In the rows, 100 means zero.
Two labels a row
104, 86, 93, 105, 90, 56, 110, 105, 91, 99, 102, 97, 99, 103, 109, 96, 93, 111, 88, 92, 99, 102, 105, 106, 104, 94, 93, 99, 120, 102, 88, 99, 94, 109, 63, 101, 108, 90, 115 : V, (54)
110, 112, 111, 91, 110, 101, 120, 119, 91, 94, 102, 89, 99, 109, 111, 98, 127, 133, 103, 100, 100, 101, 110, 94, 92, 101, 80, 106, 125, 101, 97, 96, 90, 96, 86, 94, 77, 102, 106 : U, (54)
86, 94, 106, 92, 69, 58, 106, 99, 87, 97, 102, 103, 97, 104, 107, 101, 106, 90, 107, 93, 94, 102, 84, 89, 115, 96, 96, 112, 94, 94, 94, 104, 101, 83, 107, 105, 76, 101, 119 : U, (54)
100, 95, 102, 102, 96, 74, 113, 113, 91, 101, 103, 105, 101, 102, 107, 102, 101, 112, 110, 97, 98, 104, 104, 91, 105, 100, 88, 101, 104, 98, 106, 97, 99, 92, 85, 104, 99, 98, 117 : V, (54)
109, 88, 93, 102, 93, 82, 114, 100, 112, 98, 105, 103, 103, 110, 100, 98, 122, 116, 93, 87, 101, 103, 118, 91, 101, 99, 87, 113, 107, 99, 82, 97, 94, 106, 78, 106, 104, 99, 120 : V, (54)
102, 112, 117, 94, 86, 93, 102, 136, 87, 98, 101, 81, 98, 105, 112, 100, 103, 105, 100, 106, 88, 101, 81, 109, 110, 83, 75, 99, 88, 106, 97, 108, 97, 92, 147, 100, 51, 108, 88 : U, (50)
93, 93, 103, 98, 71, 59, 99, 97, 99, 97, 101, 98, 99, 101, 101, 100, 89, 79, 99, 99, 97, 100, 84, 99, 115, 90, 98, 104, 81, 99, 88, 100, 103, 88, 135, 110, 72, 101, 111 : U, (54)
74, 92, 105, 100, 69, 75, 92, 110, 78, 102, 101, 105, 96, 100, 109, 101, 75, 85, 106, 97, 99, 103, 80, 105, 114, 97, 93, 101, 65, 101, 97, 104, 106, 78, 113, 112, 75, 98, 115 : U, (54)
99, 88, 97, 101, 92, 88, 103, 109, 109, 99, 103, 96, 100, 105, 97, 98, 107, 102, 97, 94, 101, 102, 105, 96, 108, 95, 84, 104, 103, 102, 84, 100, 98, 113, 82, 99, 104, 97, 93 : V, (54)
100, 111, 121, 87, 104, 141, 112, 144, 88, 94, 102, 85, 98, 113, 115, 104, 162, 116, 120, 84, 98, 102, 104, 76, 108, 112, 105, 118, 122, 102, 113, 102, 87, 79, 106, 100, 90, 119, 118 : R, (54)
100, 99, 99, 94, 85, 56, 113, 90, 115, 93, 104, 95, 99, 110, 99, 96, 112, 110, 80, 98, 97, 100, 94, 107, 102, 93, 75, 112, 118, 97, 76, 96, 92, 109, 98, 97, 71, 97, 105 : W, (54)
130, 100, 101, 97, 89, 48, 115, 103, 114, 93, 102, 88, 101, 107, 100, 98, 119, 104, 84, 101, 95, 97, 99, 89, 106, 75, 91, 109, 132, 99, 83, 98, 93, 121, 112, 92, 85, 103, 90 : V, (50)
85, 93, 100, 99, 76, 122, 101, 88, 90, 96, 101, 96, 101, 109, 104, 100, 112, 103, 89, 91, 98, 98, 99, 111, 94, 109, 93, 100, 77, 103, 83, 105, 100, 91, 96, 112, 82, 97, 118 : U, (54)
96, 95, 101, 98, 90, 93, 106, 102, 95, 100, 101, 100, 100, 104, 104, 101, 115, 104, 100, 88, 97, 104, 102, 99, 103, 107, 103, 106, 103, 100, 95, 100, 96, 90, 96, 108, 96, 102, 126 : U, (54)
107, 94, 94, 101, 100, 74, 108, 107, 107, 96, 103, 96, 104, 105, 104, 94, 101, 126, 76, 97, 102, 100, 111, 116, 96, 90, 80, 98, 105, 102, 83, 96, 98, 108, 100, 107, 86, 98, 117 : W, (54)
104, 93, 109, 99, 76, 124, 98, 99, 74, 97, 100, 93, 97, 108, 111, 106, 112, 90, 110, 92, 95, 101, 90, 100, 104, 103, 113, 99, 68, 102, 95, 113, 100, 79, 119, 108, 80, 103, 111 : U, (54)
109, 80, 92, 111, 83, 55, 111, 106, 111, 98, 106, 99, 100, 107, 102, 95, 97, 106, 94, 96, 97, 106, 109, 92, 109, 84, 76, 105, 107, 105, 75, 102, 101, 120, 59, 99, 109, 89, 93 : V, (54)
85, 103, 118, 93, 78, 102, 99, 128, 65, 100, 100, 84, 95, 104, 118, 100, 98, 103, 107, 98, 95, 105, 74, 110, 112, 91, 89, 96, 85, 106, 94, 111, 99, 79, 119, 100, 58, 101, 93 : U, (50)
114, 107, 112, 93, 93, 81, 101, 129, 79, 100, 98, 88, 98, 98, 116, 100, 98, 108, 96, 104, 94, 101, 84, 112, 107, 83, 100, 92, 105, 104, 106, 103, 96, 86, 135, 103, 66, 105, 103 : U, (50)
93, 92, 111, 101, 81, 116, 97, 125, 96, 101, 102, 92, 98, 104, 104, 102, 111, 85, 124, 98, 94, 103, 92, 83, 119, 95, 91, 104, 68, 102, 87, 109, 106, 98, 114, 103, 92, 104, 76 : R, (54)
104, 101, 103, 101, 92, 84, 109, 89, 82, 99, 102, 107, 99, 98, 104, 103, 101, 101, 115, 98, 100, 100, 99, 89, 100, 112, 108, 106, 102, 93, 112, 98, 101, 83, 90, 100, 95, 98, 121 : U, (54)
117, 92, 104, 105, 103, 95, 96, 144, 101, 103, 103, 95, 101, 101, 110, 100, 102, 102, 107, 101, 98, 101, 107, 90, 114, 82, 95, 95, 100, 106, 98, 109, 100, 111, 101, 97, 113, 103, 80 : V, (50)
64, 90, 109, 92, 70, 109, 107, 105, 77, 98, 105, 95, 88, 110, 112, 98, 118, 102, 108, 84, 96, 106, 89, 98, 109, 110, 80, 108, 88, 103, 77, 105, 97, 89, 74, 107, 78, 95, 117 : U, (54)
79, 104, 105, 94, 83, 104, 109, 72, 88, 91, 100, 93, 98, 109, 101, 100, 115, 103, 96, 93, 94, 102, 87, 107, 94, 111, 92, 110, 96, 95, 85, 100, 99, 88, 95, 105, 65, 101, 116 : U, (54)
143, 110, 108, 102, 102, 138, 119, 75, 81, 96, 99, 90, 101, 107, 109, 106, 130, 120, 100, 102, 92, 97, 101, 106, 83, 102, 107, 105, 86, 98, 105, 106, 99, 88, 119, 107, 71, 105, 109 : R, (54)
103, 93, 106, 102, 91, 31, 116, 145, 99, 99, 109, 105, 101, 105, 111, 92, 101, 125, 107, 95, 96, 105, 108, 81, 124, 83, 65, 109, 121, 100, 96, 94, 92, 101, 73, 97, 96, 98, 116 : V, (54)
141, 96, 95, 103, 91, 52, 115, 104, 103, 84, 100, 92, 102, 105, 106, 97, 109, 116, 75, 101, 96, 94, 104, 107, 99, 76, 100, 102, 116, 101, 90, 101, 92, 111, 121, 104, 85, 101, 115 : W, (54)
